[ -11  179 -264  -18  130  150  226  -58   47  137  296  -64  -27   31
 -208   52 -168 -112   72  -22  144  -57  157  -65   33  120   76  -86
  190  335  -58  -50  -44  136  187 -196] | 6
[ -43 -209   91  154  -48  180  361   46  198   -4  283  146  178  -36
  -73   32  -34   12   80   92  -51 -145 -115  -34  167  -67  -86   74
  -14  -47   -2  141  -83   87  189 -172] | 1
[ -86  -10  194  204  374  280  589   89  212  169  449  281  252  111
 -196 -201    9   39  365 -216 -196 -312 -142  -70  -40 -213 -146  -47
   26   73  -86  194  -78  152  263 -334] | 2
[-184   79   68   67  -82   28  -10 -144 -118 -118  129  131 -255  -91
  291   -4 -106 -115  168 -151  -67    3  164   45 -134  -25   60  116
  150 -224   52   69    9  120    3  195] | 10
[ 428   66  899  -79 -113 -141  289   70  -98  -33  108  408   48  120
 -267 -192  187   16  122 -127 -459  242 -302  101  -51 -434  -95 -212
 -160  186  -24  136 -205 -246  -60 -449] | 3
[ 249 -168 -120  131 -156   76  216 -105   44  -73  260 -110   -4   -8
 -204  173 -195 -119 -119  471  323    2  -55  -93   80  -23   97   64
  167    6  -32 -119  -55  -49  224 -283] | 0
[-206  385   21 -209    3  179  222   58   -8  188  146   66 -276   30
 -366  -25  138  -55  549 -671 -205  -80  394   30  -83   83  104 -136
   26  664  214   73   54   21   23   27] | 10
[-145 -204  226  173  217   99  410  -47 -118   95  366  158   -8   33
  257  -53 -170 -144  272 -169  -46 -163   90  -45  -71 -120    9    1
  134  -70 -126  134 -129  215  312  -76] | 1
[ 204 -295   61  153 -347  155  150  -75  -19 -145  199  -35   57  -68
 -142  241 -136  -45  -81  574  238   29  -49  -97   47  -25  115   92
  168  -60   32  -35  -48 -101   26 -236] | 8
[ 116  279  188  -97 -106  197  422   62  -14  217  349  177  -18   65
 -438   35   34  -46  331 -334 -153  -67  259  -34    7 -107   64 -260
   34  598   60   75  -24  -77   53 -293] | 7
[-246   68 -581  103  -13   99 -102  -53  -32  126  196 -228 -227  -77
   80  167 -130 -196  120  -67  261 -103  260  -53  -13  262  148   95
  261  107  117 -101  130  201   87  122] | 5
[ -47 -103 -102  351  108  247  201  -36  253  -56  228   71   17 -139
   78  107  -19  -60   50   89  118 -220   55  -82   14   29  -32 -120
  -41  -59 -107   82   20  228   80 -117] | 4
[-551  375 -268  142   33  249 -131 -107  109   13   74   43 -317 -125
  240    7   90 -137  259 -604  -68 -226  315  -11 -102  274   79  -33
  -61  128  165  -16  210  293  -26  252] | 5
[-106 -418 -135  367  334  337  709 -100  236  -34  433  -32  220 -113
  145  150 -214   10   74  372  114 -307 -109 -155  -33  -29 -118  -47
  126 -262 -186  115 -115  337  287 -277] | 9
[  92  -93  201  118  -46  173  284   71  141   66  227  127  201   58
 -174  -95   18   11   68  124  -33 -102 -210   10   16  -86  -93   43
   10   72    1  114  -78  -59  110 -359] | 8
[ -90 -224   99  240  120   89  203 -134  -83  -89  340  135   99  -54
  424   35 -337 -179  -13  167   70  -85  -69  -34 -156 -127  101  255
  292 -447 -157  109 -117   88  211   32] | 10
[ 243 -245   24  159 -105  229  310  -29  143   16  359   33  308  -25
 -270  145  -93  -50  -16  451  174 -141  -43 -106  -36 -141   58    1
  199   44 -109   89 -113  -42  143 -344] | 11
[  -2 -279  -51  192  -99  174  260   15  100  -27  183   86   72  -42
  -53   37 -150   72    9  239   20 -143 -213  -73   98 -178 -121   91
   16 -192   10  124  -73   48   28 -120] | 2
[ -15 -122  -74   65 -161  185  195  -67  -14   31  267  -30  -67  -94
  -61  181 -125 -126   47  152  204  -65  -72  -59    2   45   78    0
  173  -24   21  -94  -65   73  135  -68] | 8
[ 386  109  766 -160 -260 -183  201  -21 -146  -23   90  398  -32  102
 -240 -115  157  -42  122 -176 -338  239 -132   85  -31 -380  -29 -180
 -156  218   -2   81 -143 -253  -55 -310] | 5
[-181 -103  102  124 -126  126   91 -116 -157  -49  209  104  -72  -74
  431   39 -176 -193   75  -41    2  -54   45   20 -147  -56   72  141
  114 -286   40   80  -71   44  138   79] | 11
[ 286  269   78 -113 -344  -74 -118  -51    0   49   10  -23  -28   69
 -404   43   55  -74 -101  116  -14  188  -62   49  -21 -108   89  -81
   46  221  108  -99  -43 -255  -40 -185] | 11
[ -58 -135  169  155 -363    0 -217 -125 -206 -247  -23   35  -86 -119
  372   99 -165 -152 -103  215  127   83  -90   32 -105   19  172  289
  193 -435   72  -26   17  -92  -39  244] | 3
[ 283 -275  227  225  -68  120  264  -10  218  -97  192  185  263    2
 -167   53  -37   47  -97  424  -84  -84 -307  -13   38 -249  -58   73
   80 -335  -65  122  -70  -90   56 -310] | 0
[ 140 -464   33  434 -262   -4 -108  -45   45 -244   54  -59 -149 -107
  190  190 -100  -52 -275  612  220  -20 -283 -105   55  -55   23  119
   66 -512  -73 -137  124    7  -66 -156] | 2
[-355 -218 -301  222    6  271  246  -59  165   77  306    1 -113 -209
  301  113 -147 -111   94  -67  177 -330   80  -82   57  169    6  206
  227 -250   -5   58    7  379  211  222] | 1
[-156  -72   67  177 -124   56 -161 -133 -165  -85   72   14 -199 -102
  228   54 -155 -200   50  -70   37   12  179   28 -136   84  173  226
  187 -235   59   81    1   15  -47  209] | 0
[  69  318   75  -97 -404   58 -113  -27 -118  104  -17   55 -383   15
 -383   61   66 -111  249 -268  -56   48  166   58   16   44  171  -70
 -119  493  285  -88  124 -171  -29  -47] | 4
[ -54 -185  -27  207   75  279  291   29   72  144  342  122  124   67
  -53  -38 -152  -46   97   -9   50 -266  -12  -15  113   19  -41   38
  131  -59  -56  122  -52  171  175 -217] | 7
[-239   46  212  167  162  221  473  -37  -23   47  453  248 -194  -95
  205  -71 -118 -138  354 -399  -89 -155  260  -59  -26  -42   89   56
  109   93  -29  116 -148  260  203   85] | 1
[-306 -328 -102  271  168  245  433 -108  -93   41  537   40   14 -126
  592  179 -365 -155   37  110  165 -212  195  -17    3   64   79  206
  382 -470 -166   59 -140  344  293  128] | 9
[ 427 -416  337  228 -444   27  -85   -3  -35 -216  -57  106  164   74
 -173   96  -66   33 -199  686  -31   49 -536   42  106 -188   -5  142
  -88 -326   30  -31   42 -295  -47 -503] | 2
[-201   77  -47  232   75  154   52 -130  119 -178   71   51 -178 -100
  127   -2  -17  -35  136  -68    7  -97  -13  -61  -85   29    7   16
  -34 -192  -15  -31   66  145   -4  105] | 7
[-188  128  133   13  126  239  377   43  184  140  217  232  -85   19
 -235 -102  106  -56  457 -455 -216 -141    0  -27  -14  -76  -20   28
  -19  207  143  139  -24   66  107   -9] | 10
[  31  158   66   73 -300 -107 -368 -158   40 -147 -141   82  -78   14
  -97  -12   -4  -96  -94   53 -134  164 -241   96   21   16   84  220
  -53 -182  185  -12  110 -231 -126   74] | 9
[-264  135 -241   26  -64   73 -202  -34  124    8  -17   68 -165  -65
   68    3    8  -40   85 -208  -65  -66   28   48   16  104   -3  200
   12 -130   98   58  138   47  -46  234] | 7
[ -95  236  643  -33 -121  -12  163   32 -380  163   93  351 -298  130
  -18 -172   43 -149  495 -691 -422   62  100  157 -161 -237   93 -183
 -161  176  258   73   37 -127   39  -48] | 6
[-151 -293 -515  338   57  112 -244  -82  166  -93  139 -110  284  -70
  302  133 -248 -119 -280  572  230 -118 -192  -56   81  190  108  433
  300 -528  -65   23   96  118   83   12] | 5
[-197 -144  110  315  109  299  599  -27   98   61  383  111   14  -17
   78   54  -59  -38  278 -167   29 -324   72 -108  -87   -2  -46 -112
   18    5  -17   72    0  271  288 -242] | 11
[ 129  155   99  -51 -227  144  143  -10   35  100  159   53  -91   39
 -392   66   37  -89  101  -52   -4   14   75  -27   15  -48  131  -28
   42  504   71   -4   -5 -172   27 -278] | 3
[ -71 -115  210  156  344  215  532  -40   62   27  459  243  276   13
  265  -51 -134  -97  188  -45 -114 -141    2  -48 -140 -192  -52  -68
  149 -146 -143  236 -254  240  271 -120] | 5
[ -86 -126  325  326   10  253  366   40   71  -18  254  192  -28  -63
  -53  -28   85  -57  331  -99  -57 -282   -1  -67  -18 -121    3 -103
  -73   51  -16   49   52  135  121 -207] | 3
[-235 -115 -251  262   46  182  -94   -3  139  -30  179  -20   55  -13
  128   31  -66 -152   36    9  108 -160  -54  -55   65  128   39  211
  117 -152   61   27   58  107   78    9] | 5
[-448  302 -513  -43 -183  161 -309 -102   20   63  -20 -206 -419 -183
  115  174   44 -218  145 -394  217  -32  477   -9  -46  371  234  115
  139  206  274 -104  246   82  -84  423] | 6
[  50  304  531  -79  102  -50  321  -59  -95  112  214  326 -106  138
 -118 -191   41 -105  293 -441 -339  143   77   53  -40 -196  -43 -151
  -94  266  -21  124 -183  -42  108 -168] | 8
[-161 -329 -615  184 -197  -10 -561 -177   93 -228 -107 -246  -24 -164
  345  238 -251  -85 -393  624  302   25 -273   -3   -6  196   39  411
  269 -683  -27  -53  140   -2 -128  289] | 9
[   3 -141  353  133 -168  -27  -23 -124 -164  -58  115  210 -259  -53
  277    9  -74 -198   83  -44   17   54  -99   24  -86 -136   51  140
   42 -353    4  -18  -72    1   56  132] | 8
[ 147 -163  209  171  357  263  640   97  269   97  431  226  464  170
 -242 -101  -49   39  217   84 -166 -210 -199  -95   87 -230 -183 -130
    9  106 -136  230 -161   54  277 -494] | 6
[ -69  314  -34 -125 -477  -14 -418 -109  -89  -51 -150  -95 -395  -57
 -298  137  134 -196  194 -190   -2  194  160   77  -79  144  254   90
  -27  348  315 -116  165 -309 -160  163] | 8
[ 296  -36  646   18   11  -42  385    5   13  -66  210  297  186   94
 -203  -92   64   28  186   51 -396  111 -217  -14  -36 -384  -64  -76
 -134  209  -61  170 -195 -165  106 -436] | 1
[ 132 -113  279   76  157  223  559  136  176  107  334  269  257   80
 -257 -131   33   80  180  -15 -186 -171 -307    9  102 -240 -186 -138
  -54   20  -41  111 -146   29  143 -408] | 9
[ 366   65  807   -7 -385 -242 -134  -50 -284 -118 -100  248  -26  101
 -227 -136  141  -96   92   -6 -341  328 -230  131 -141 -341  100 -138
 -149   45  109   61  -24 -416 -184 -237] | 2
[ 106  331  305   72    1  138   23   22  116    4   12  111  -51   98
 -370 -172  257  -58  240 -225 -321   31  -65   37 -138  -67   58 -227
 -211  372  158   13   44 -162  -80 -358] | 11
[ 172  155  122 -191 -298    2   52   43 -106   80   13  -52  -93   39
 -329   57   45  -37   11  -37 -117  156   28   16    4  -21   97 -204
  -71  481  194  -33   19 -230  -57 -259] | 0
[ 255 -283  254  100 -252  107  185    3  120  -65  190  177  169   13
 -177   91  -15   27  -52  337  -30   -1 -288   31   44 -164  -40   74
   13  -28  -48  106  -50 -175   -7 -357] | 9
[-353  240 -319  -35  115  253  399 -104   56  223  339  -40  -95 -107
  109  149  -48 -134  342 -425   46 -152  294  -53  -63   85   61  -64
  166  130   93    2    1  203  214  229] | 0
[ -54 -423  -18  267  -58   -3   84 -186  -49 -223  202   22   95 -156
  543  136 -297 -157 -196  497  204    7 -114   -9 -132  -86   21  243
  297 -697 -134  148 -111  138  173  103] | 2
[  83   71 -228   60 -253   35  -96 -186   51  -46   78 -131  -26  -40
 -226  195 -102 -161  -67  301  211  130   44  -34    6   91  178  115
  127   26   21  -86    2 -136   42   -5] | 11
[-555    9 -478  153 -129  217 -143  -31   95   52  111  -68 -357 -197
  418  205  -98 -188  136 -315  150 -278  206  -35   50  322   62  294
   95 -130  158  -58  235  227   89  389] | 9
[ -83  -90  224  231   95   97  234  -66  -50    6  336  173  -15  -48
  296   32  -94 -196  169 -104  -47  -65  121  -31  -40 -126   47  -26
  115  -45  -99  139 -122  140  159  -53] | 4
[-359   -6 -513  120  -14  191  193 -149   39   69  228 -149 -368 -167
  158  240 -236 -162   96 -116  325 -115  327  -79  -34  276  159  192
  258  -88   41  -71   20  259  179  308] | 11
[  18 -272    6  306   27  179  231  -65  149 -128  171   28  185  -65
  162  100  -92  -33  -77  314   87 -150 -186 -133   -2   12  -46  -13
   17 -267  -84   45   53  110   90 -229] | 7
[-312 -191  -90  185  211  430  617   70  219   70  421  121  199 -103
  137   60 -124   12  260 -160   11 -373  150  -59   -7   78  -97   91
   78   32   -3  268  -80  260  240  -84] | 9
[ 162  191  401 -129 -422   18  -98  145  -25   29 -118  179 -190  130
 -527  -90  256   65  229 -374 -304   74  -85  120   81  -26   39   13
 -262  504  285   -3   81 -338 -173 -273] | 11
[ -76  -19  359  254  -76  272  386   53   74   41  268  161  -93  -25
 -140    8  125  -62  326 -249 -144 -232    2  -74   12  -27   10 -167
 -150  263   41  -19   70   84  114 -358] | 1
[ -35   88  408   48    6   27  292  -97  -71   -4  233  311  -35   66
  165  -45  -49  -84  214 -276 -220  -37  -14   37 -114 -183  -21    8
   26 -103  -26   90 -133   82  221  -70] | 11
[-126   79  147  174 -187  119  -47  -65    1  -17  -18   73 -308  -72
  -60   56  111 -115  192 -225  -64  -29   96   34 -102   94   58  -13
 -113   13  144   -6  156  -41 -103  -57] | 8
[ -20  214  232  106   62  175  322   42  188   -4  159  106   42  -33
 -252  -77  212   11  313 -284 -181  -99   24  -60  -85  -72  -59 -223
 -156  366   67   84   24   20   -3 -233] | 7
[  23 -197  103  250 -133  -17  -29 -219 -106 -269  128   97   91  -84
  295  147 -280 -177  -53  441  110   79 -104    4 -105 -120   55  191
  181 -581  -77   63  -52    9  132   47] | 6
[ 392 -373  197  388  -30  115  186   15  208 -113  154   75  279   56
 -210   61  -47  -18 -158  581   22  -58 -434 -112   66 -171  -24  -55
  -44 -199  -98   17  -64  -69   48 -517] | 11
[  60 -365  -72  155 -238  194  232 -161  -32  -42  276 -132   44  -88
  -41  311 -259  -93 -151  492  301  -66  -22  -78   63  102  179  171
  268 -133  -44  -95  -58   19  142 -120] | 9
[ 408   -4  470  -46 -439  -84   15   48   60  -64  -43  273  -26   82
 -423  -87  119  131  -18   77 -248   79 -344   61  113 -304  -64   30
 -242  230  143   47   40 -341 -140 -351] | 6
[ 163  -60  563   67 -137  -17  185   -7 -143  -90  135  294   23   37
   71 -112  -18  -84   91   -6 -196  112 -156   36 -113 -278   36  -19
   -8  -87   39  132 -109 -137   23 -182] | 2
[-223   86 -126  252  276  224  334  -58  282  -77  255   80  -38  -77
   50  -27  -30   -7  216  -76  -22 -215   48  -82  -75    0 -132  -87
  -55  -30  -75  108  -12  242  157  -72] | 8
[  93  -61 -191   26  198  131  497   26  102  224  420  -19  129    7
 -190   91  -89  -65  104   -2  127 -124  183 -115   49  -35   19 -198
  187  317 -110   63 -104  162  181 -229] | 5
[ 208 -177  395   77   82  -69  203  -58  -14  -59  174  191  202   56
   52  -79  -63  -80    1  175 -204  115 -239   17 -114 -252  -23  -66
   47 -119 -103  201 -182  -46  123 -258] | 1
[ 280 -447  148  461  -14  215  343  -82  114 -111  244   83  274   -7
  100  151 -205   -9 -205  690  161 -181 -278  -94   -6 -135  -31  -78
   78 -509 -189   30   -7   55  157 -419] | 4
[ -57   62 -125  167  178   67  144  -44  181  -91  151    1  -32  -20
  -23   21   25   -3   59   19   39  -76   19  -80  -45   14  -17  -79
   28   25  -70  -33   46  147   55 -127] | 5
[-506  -80 -424  189   26   85 -294 -223   -4  -98  147  -70 -309 -135
  677  162 -259 -241  -78  -57  250  -69  139  -62 -115  262  124  444
  302 -461  -81  -40   40  259  131  469] | 11
[ 330 -172   76   10 -266    8   28  -65  -15  -74   95  -96  140   52
 -347  156 -140  -76 -203  525  143  148 -165  -55   20  -57  133   17
  124  117   22  -40  -57 -273    9 -298] | 9
[  -7  148 -138  -23 -136   42 -223   -2  119  -68   -8   50 -103  -65
 -136  -69   25  -28   21   18  -52   31 -124   74   18   32  -22  141
   40  -24  117   27   44  -42 -105   36] | 6
[ 259   78  441  119 -372    5 -143   -6   -9 -165 -127  152 -354   27
 -366   40  135   -8   41    3 -112  125 -158   23  -40  -72   84  -35
 -225  149  147 -108  112 -272 -172 -243] | 4
[  12 -224 -105  188  316  196  441   97  269  142  338   33  502   76
  -24  -62 -103   18   27  262  -19 -206 -217  -68   90 -142 -191  -41
   74 -106 -107  206 -111  120  267 -294] | 6
[ 271 -312  346  125 -330   13   25   19   24  -85   26  175   59   26
 -208   27  -29   28 -156  316 -131   49 -392   25   81 -190  -32   83
  -45 -216   28   73   -4 -232 -101 -297] | 0
